Below are the code and all the weights of a small trained network. Each question names an input and a class and asks about switching units off, where a switched-off unit gives its printed mean instead of its output.

import numpy as np


def w(rows, s, z=0):
    codes = np.array(rows[::2]) - 128.0
    scale = np.full(codes.shape[1], s)
    scale[-1] = z or s
    return codes * scale


def f(y):
    return np.maximum(y, 0)


def log_softmax(a):
    a = a - a.max(-1, keepdims=True)
    return a - np.log(np.exp(a).sum(-1, keepdims=True))


def net(x, mask):
    res = np.array(x, float).reshape(1, 5) / 4 @ E
    y = f(res @ A[0][:, :-1].T + A[0][:, -1])
    res = res + np.where(mask, y, B[0][:, -1]) @ B[0][:, :-1]
    return log_softmax(res[-1] @ U[:, :-1].T + U[:, -1])


A, B = {}, {}
E = w([
[125,104,77,2,113,126,135,49],'x0',
[149,137,153,122,159,153,142,133],'x1',
[144,86,65,119,201,34,85,196],'x2',
[140,131,125,126,125,126,145,137],'x3',
[159,84,34,199,137,229,155,65],'x4',
],0.0091)
A[0] = w([
[114,131,176,118,151,205,148,161,12],'n1',
[31,168,205,75,120,79,104,158,38],'n2',
[120,107,182,254,136,151,107,187,206],'n3',
[155,81,50,193,165,178,135,58,76],'n4',
[133,119,202,157,118,114,183,195,3],'n5',
[145,93,62,145,199,56,104,196,88],'n6',
[66,142,185,140,41,164,193,123,68],'n7',
[155,103,121,65,103,118,158,61,35],'n8',
[90,217,152,168,65,147,222,92,111],'n9',
[147,141,106,186,146,132,77,204,106],'n10',
[140,90,101,97,106,110,124,122,71],'n11',
[184,84,91,191,129,156,146,102,26],'n12',
[151,119,24,221,117,194,118,91,22],'n13',
[188,87,85,109,205,99,81,165,165],'n14',
[59,164,155,231,125,116,186,149,27],'n15',
[130,209,197,134,132,76,110,180,232],'n16',
[155,105,68,185,167,161,113,110,17],'n17',
],0.0082,0.0042)
B[0] = w([
[65,184,104,198,86,115,160,126,149],'n1',
[206,105,136,172,70,62,209,166,206],'n2',
[53,79,51,36,23,142,215,36,255],'n3',
[130,76,199,105,53,47,184,182,221],'n4',
[28,166,105,135,137,129,186,173,165],'n5',
[225,201,166,175,123,160,61,58,206],'n6',
[173,177,80,240,87,104,78,93,203],'n7',
[127,187,102,84,147,109,226,45,174],'n8',
[181,212,173,249,133,187,60,119,219],'n9',
[130,172,3,127,123,149,187,93,186],'n10',
[40,149,90,101,174,92,86,72,148],'n11',
[132,184,123,141,112,48,127,157,180],'n12',
[163,93,189,145,96,58,153,161,221],'n13',
[176,177,32,240,81,207,70,67,202],'n14',
[49,153,73,47,214,135,202,38,188],'n15',
[158,53,178,158,22,108,165,87,237],'n16',
[152,113,194,178,101,56,179,228,173],'n17',
],0.0062,0.0094)
U = w([
[207,125,254,191,148,33,215,206,15],'0',
[184,237,136,245,151,223,75,71,92],'1',
[91,173,53,41,157,160,235,13,84],'2',
[178,72,140,113,39,241,103,125,251],'3',
[134,125,152,178,144,164,146,83,254],'4',
[34,93,195,100,116,207,68,214,32],'5',
],0.0059,0.0043)

Each question gives the input, the list of numbers given to net, and the class t.
The units are the neurons (one row each of A and B). Each row of codes is followed by its name. A weight is (code - 128) times the scale printed after its matrix; where a second scale follows, it is the last column's (A, B and U).
mask holds one flag per neuron, in row order. A switched-off neuron (its flag False) gives its mean, the last column of its row in B, instead of its output. The means were averaged over made-up inputs and are rounded, as every weight is.
A unit's drop is (log p(t) with every unit on - log p(t) with that unit switched off) / (log p(t) with every unit on - log p(t) with every unit switched off).
The circuit of an input: a set's keep is (log p(t) with only the set's units on - log p(t) with every unit switched off) / (log p(t) with every unit on - log p(t) with every unit switched off). Starting from the 12 units with the biggest drops (on a tie, the unit counted first), units are removed one at a time, each time the one whose removal leaves the highest keep (on an exact tie, the one counted first), for as long as the keep stays at least 0.8.
units of the circuit, in order: the units of the circuit, biggest drop first
unit that matters most: the unit with the biggest drop
k most important neurons: the k neurons with the biggest drops, biggest first
drop of u: that unit's drop, to one decimal
input [8,2,5,-4,8], class 0: units of the circuit, in order -> (n4 n17)
input [-7,8,6,-7,-3], class 4: 3 most important neurons -> (n16 n6 n3)
input [4,-1,-5,3,-7], class 0: unit that matters most -> n2
input [1,5,7,0,-5], class 1: units of the circuit, in order -> (n14 n6)
input [3,-6,6,-1,5], class 1: 4 most important neurons -> (n14 n6 n3 n16)
input [-6,-5,-2,-7,-6], class 3: 2 most important neurons -> (n3 n16)
input [6,1,-6,4,0], class 1: units of the circuit, in order -> (n3 n9)
input [8,-5,0,-1,-8], class 0: 2 most important neurons -> (n2 n3)
input [6,8,-8,-2,-8], class 0: 3 most important neurons -> (n2 n14 n3)
input [-7,-2,-4,0,3], class 2: units of the circuit, in order -> (n3 n15)
input [-8,-4,6,-1,3], class 2: 2 most important neurons -> (n3 n10)
input [5,2,-5,-5,-1], class 1: units of the circuit, in order -> (n3 n4)
input [-6,8,-2,-8,-5], class 3: 3 most important neurons -> (n16 n3 n8)
input [7,5,-7,1,8], class 0: unit that matters most -> n4
input [-5,4,6,-3,-5], class 1: 2 most important neurons -> (n6 n14)
input [-4,-2,-3,-3,1], class 2: 2 most important neurons -> (n3 n15)
input [-1,3,-8,-4,-7], class 1: 3 most important neurons -> (n9 n7 n4)
input [4,5,8,7,-3], class 1: 2 most important neurons -> (n14 n6)
input [-8,1,5,-6,3], class 2: 2 most important neurons -> (n3 n10)
input [-8,-3,2,1,8], class 0: units of the circuit, in order -> (n13)
input [-2,-2,8,2,-6], class 1: 2 most important neurons -> (n14 n6)
input [1,2,8,-7,-2], class 1: drop of n6 -> 0.1
input [5,4,8,1,-1], class 1: drop of n12 -> 0.0
input [-8,-1,-4,-8,-5], class 2: drop of n3 -> 0.5
